Below are the code and all the weights of a small trained network. Each question names an input and a target symbol and asks about switching units off, where a switched-off unit gives its printed mean instead of its output.

import numpy as np


def w(rows, s, z=0):
    codes = np.array(rows[::2]) - 128.0
    scale = np.full(codes.shape[1], s)
    scale[-1] = z or s
    return codes * scale


def f(y):
    return y / 2 * (1 + np.tanh(0.7978845608 * (y + 0.044715 * y**3)))


def softmax(a):
    e = np.exp(a - a.max(-1, keepdims=True))
    return e / e.sum(-1, keepdims=True)


def log_softmax(a):
    a = a - a.max(-1, keepdims=True)
    return a - np.log(np.exp(a).sum(-1, keepdims=True))


def net(x, mask):
    ids = ['αβδεθλτω'.index(c) for c in x.split()]
    T = len(ids)
    res = E[ids] + P[:T]
    u = 0
    for l in range(3):
        r = res
        for j in range(3):
            rows = slice(3 * j, 3 * j + 3)
            q, k, v = (r @ M[l][rows].T for M in (Q, K, V))
            z = softmax(np.where(np.tri(T) > 0, q @ k.T / 3**0.5, -1e9)) @ v
            o = O[l][rows]
            res = res + np.where(mask[u + j], z, o[:, -1]) @ o[:, :-1]
        u += 3
        y = f(res @ A[l][:, :-1].T + A[l][:, -1])
        res = res + np.where(mask[u : u + 4], y, B[l][:, -1]) @ B[l][:, :-1]
        u += 4
    return log_softmax(res[-1] @ U[:, :-1].T + U[:, -1])


Q, K, V, O, A, B = {}, {}, {}, {}, {}, {}
E = w([
[73,202,174,130],'α',
[104,189,67,114],'β',
[125,106,122,161],'δ',
[81,84,78,130],'ε',
[142,189,156,182],'θ',
[43,155,93,81],'λ',
[183,166,174,2],'τ',
[57,96,152,154],'ω',
],0.0083)
P = w([
[160,97,95,189],'0',
[27,254,245,58],'1',
[50,236,196,61],'2',
[69,218,176,77],'3',
[80,205,165,86],'4',
[87,179,183,94],'5',
[94,153,197,101],'6',
[96,135,190,97],'7',
[105,115,214,98],'8',
[114,99,215,93],'9',
],0.0058)
Q[0] = w([
[122,41,49,24],'0.h1',
[19,116,82,222],'0.h1',
[240,83,146,39],'0.h1',
[5,253,189,55],'0.h2',
[13,234,207,65],'0.h2',
[244,15,61,195],'0.h2',
[181,124,233,42],'0.h3',
[66,189,71,246],'0.h3',
[93,130,9,228],'0.h3',
],0.0062)
K[0] = w([
[127,77,69,55],'0.h1',
[142,26,66,203],'0.h1',
[66,210,134,26],'0.h1',
[207,47,108,168],'0.h2',
[222,47,95,191],'0.h2',
[45,208,155,71],'0.h2',
[161,76,56,255],'0.h3',
[68,238,233,58],'0.h3',
[109,160,173,34],'0.h3',
],0.0084)
V[0] = w([
[6,93,93,92],'0.h1',
[28,150,192,115],'0.h1',
[219,63,143,228],'0.h1',
[191,63,181,122],'0.h2',
[115,59,43,176],'0.h2',
[61,237,64,116],'0.h2',
[47,160,105,108],'0.h3',
[21,29,44,153],'0.h3',
[200,63,2,204],'0.h3',
],0.0057)
O[0] = w([
[56,26,136,28,157],'0.h1',
[78,150,212,70,220],'0.h1',
[109,162,57,236,47],'0.h1',
[62,117,83,231,97],'0.h2',
[145,65,42,107,125],'0.h2',
[201,160,213,23,163],'0.h2',
[93,106,225,62,186],'0.h3',
[100,22,83,46,99],'0.h3',
[232,59,3,80,4],'0.h3',
],0.0051,0.0038)
A[0] = w([
[3,126,134,149,245],'0.n1',
[175,113,142,36,254],'0.n2',
[145,40,43,134,221],'0.n3',
[13,163,156,165,236],'0.n4',
],0.0071,0.0027)
B[0] = w([
[41,84,160,143,227],'0.n1',
[183,137,167,3,176],'0.n2',
[138,68,56,151,123],'0.n3',
[36,122,153,158,254],'0.n4',
],0.0078,0.0081)
Q[1] = w([
[115,251,187,59],'1.h1',
[138,165,140,8],'1.h1',
[143,119,124,1],'1.h1',
[107,137,192,117],'1.h2',
[141,40,45,99],'1.h2',
[128,162,201,109],'1.h2',
[137,211,162,19],'1.h3',
[202,212,122,219],'1.h3',
[212,171,86,235],'1.h3',
],0.0047)
K[1] = w([
[177,143,134,86],'1.h1',
[140,207,184,76],'1.h1',
[116,177,188,97],'1.h1',
[119,123,114,154],'1.h2',
[123,186,168,93],'1.h2',
[129,123,111,150],'1.h2',
[125,237,176,113],'1.h3',
[2,138,156,200],'1.h3',
[68,67,129,158],'1.h3',
],0.008)
V[1] = w([
[232,147,111,136],'1.h1',
[199,198,170,100],'1.h1',
[187,48,72,112],'1.h1',
[112,115,173,28],'1.h2',
[154,133,96,208],'1.h2',
[127,176,207,22],'1.h2',
[230,171,150,139],'1.h3',
[7,126,118,191],'1.h3',
[3,103,129,162],'1.h3',
],0.0066)
O[1] = w([
[97,186,32,116,2],'1.h1',
[140,220,121,160,131],'1.h1',
[169,98,50,65,3],'1.h1',
[229,111,210,155,151],'1.h2',
[53,158,71,103,99],'1.h2',
[183,132,206,192,134],'1.h2',
[77,254,86,205,98],'1.h3',
[51,29,166,130,125],'1.h3',
[81,4,194,106,153],'1.h3',
],0.005,0.007)
A[1] = w([
[127,164,69,231,243],'1.n1',
[211,228,126,145,161],'1.n2',
[132,165,70,239,253],'1.n3',
[45,3,49,37,196],'1.n4',
],0.0047,0.0033)
B[1] = w([
[8,214,45,245,143],'1.n1',
[67,203,45,72,182],'1.n2',
[19,219,48,229,144],'1.n3',
[75,3,50,71,254],'1.n4',
],0.0038,0.006)
Q[2] = w([
[100,69,210,100],'2.h1',
[44,113,207,129],'2.h1',
[85,200,129,122],'2.h1',
[103,52,189,178],'2.h2',
[134,207,61,55],'2.h2',
[185,108,113,232],'2.h2',
[129,100,3,195],'2.h3',
[155,85,11,14],'2.h3',
[72,27,138,57],'2.h3',
],0.0047)
K[2] = w([
[142,179,122,32],'2.h1',
[160,140,86,41],'2.h1',
[177,100,51,171],'2.h1',
[133,128,40,188],'2.h2',
[150,159,233,41],'2.h2',
[9,60,163,230],'2.h2',
[53,122,206,209],'2.h3',
[2,5,82,221],'2.h3',
[115,163,59,236],'2.h3',
],0.0048)
V[2] = w([
[173,156,107,171],'2.h1',
[82,97,193,176],'2.h1',
[63,84,179,144],'2.h1',
[222,121,191,69],'2.h2',
[117,205,202,161],'2.h2',
[170,67,44,86],'2.h2',
[189,93,129,56],'2.h3',
[81,76,100,140],'2.h3',
[132,71,254,116],'2.h3',
],0.0073)
O[2] = w([
[145,72,216,114,61],'2.h1',
[2,133,84,114,133],'2.h1',
[21,181,59,115,180],'2.h1',
[75,68,195,230,34],'2.h2',
[69,154,247,103,26],'2.h2',
[204,110,6,180,225],'2.h2',
[172,54,101,218,151],'2.h3',
[106,156,42,160,174],'2.h3',
[2,37,114,161,8],'2.h3',
],0.0054,0.013)
A[2] = w([
[127,183,140,16,3],'2.n1',
[141,1,121,180,142],'2.n2',
[2,60,165,116,117],'2.n3',
[141,2,122,181,139],'2.n4',
],0.0058,0.0026)
B[2] = w([
[106,189,145,252,245],'2.n1',
[106,166,194,194,229],'2.n2',
[161,86,158,2,247],'2.n3',
[107,171,209,203,228],'2.n4',
],0.006,0.011)
U = w([
[72,225,122,145,149],'α',
[120,98,173,216,156],'β',
[255,90,165,74,169],'δ',
[137,86,137,67,100],'ε',
[164,104,69,20,160],'θ',
[105,70,123,22,88],'λ',
[165,120,95,225,4],'τ',
[27,90,80,164,146],'ω',
],0.0036,0.0034)

Each question gives the input, a string of symbols that net reads in full, and the target symbol t.
The units are the heads (3 rows each of Q, K, V and O) and the neurons (one row each of A and B). Each row of codes is followed by its name. A weight is (code - 128) times the scale printed after its matrix; where a second scale follows, it is the last column's (O, A, B and U).
mask holds one flag per unit, layer by layer, with each layer's heads first. A switched-off unit (its flag False) gives its mean, the last column of its rows in O or B, instead of its output. The means were averaged over made-up inputs and are rounded, as every weight is.
A unit's drop is (log p(t) with every unit on - log p(t) with that unit switched off) / (log p(t) with every unit on - log p(t) with every unit switched off).
The circuit of an input: a set's keep is (log p(t) with only the set's units on - log p(t) with every unit switched off) / (log p(t) with every unit on - log p(t) with every unit switched off). Starting from the 12 units with the biggest drops (on a tie, the unit counted first), units are removed one at a time, each time the one whose removal leaves the highest keep (on an exact tie, the one counted first), for as long as the keep stays at least 0.8.
circuit, biggest first: the units of the circuit, biggest drop first
top k neurons: the k neurons with the biggest drops, biggest first
k most important neurons of layer l: the k neurons of layer l with the biggest drops, biggest first
heads that matter: for each layer, one digit per head in row order, 1 if its drop is at least 0.15 and else 0, layers parted by /
drop when u is switched off: that unit's drop, to one decimal
input α θ θ, target λ: circuit, biggest first : 2.n3; 2.h3; 2.h2; 1.h3
input β θ λ, target δ: heads that matter : 011 / 101 / 100
input β ω θ β, target δ: top 2 neurons : 0.n4; 0.n1
input ω θ λ, target ω: top 2 neurons : 1.n4; 0.n3
input ω ε θ α α, target ω: circuit, biggest first : 1.h3; 2.h3; 2.h1
input λ θ ε, target β: 2 most important neurons of layer 0 : 0.n4; 0.n2
input δ δ θ, target θ: heads that matter : 111 / 111 / 010
input ω α θ ω ε θ, target ω: circuit, biggest first : 2.h1; 1.h3; 2.h3
input λ τ λ, target β: top neuron : 0.n2
input β θ ω ω, target δ: top 2 neurons : 0.n4; 0.n1
input ω ω ω θ ω ω θ θ α τ, target α: top 2 neurons : 0.n2; 0.n4
input ε β α θ β θ ω ε, target τ: top 2 neurons : 0.n3; 1.n4
input λ θ θ θ θ θ, target β: top 2 neurons : 0.n4; 0.n2
input δ ε δ λ ε δ, target θ: most important neuron of layer 1 : 1.n4
input β θ ε θ β ε θ θ, target δ: top 2 neurons : 0.n4; 0.n1
input ε ω ε α, target τ: top 2 neurons : 0.n3; 1.n4
input θ α β θ θ θ, target α: heads that matter : 101 / 011 / 011
input ε ε ε θ, target τ: heads that matter : 001 / 100 / 011
input θ θ δ θ λ θ, target α: 3 most important neurons of layer 0 : 0.n4; 0.n1; 0.n2
input ε δ θ, target τ: heads that matter : 001 / 101 / 011
input δ α ω, target θ: 3 most important neurons of layer 0 : 0.n3; 0.n4; 0.n1
input λ α τ ε ω ω, target β: top 2 neurons : 0.n4; 0.n1
input λ ε β, target β: top neuron : 0.n4
input λ τ ω α β ω δ ε β, target β: 3 most important neurons of layer 0 : 0.n2; 0.n4; 0.n1
input ω β θ τ λ λ ω θ ω θ, target δ: heads that matter : 010 / 101 / 101
input δ θ ω δ ω β, target θ: drop when 1.h1 is switched off : 0.3
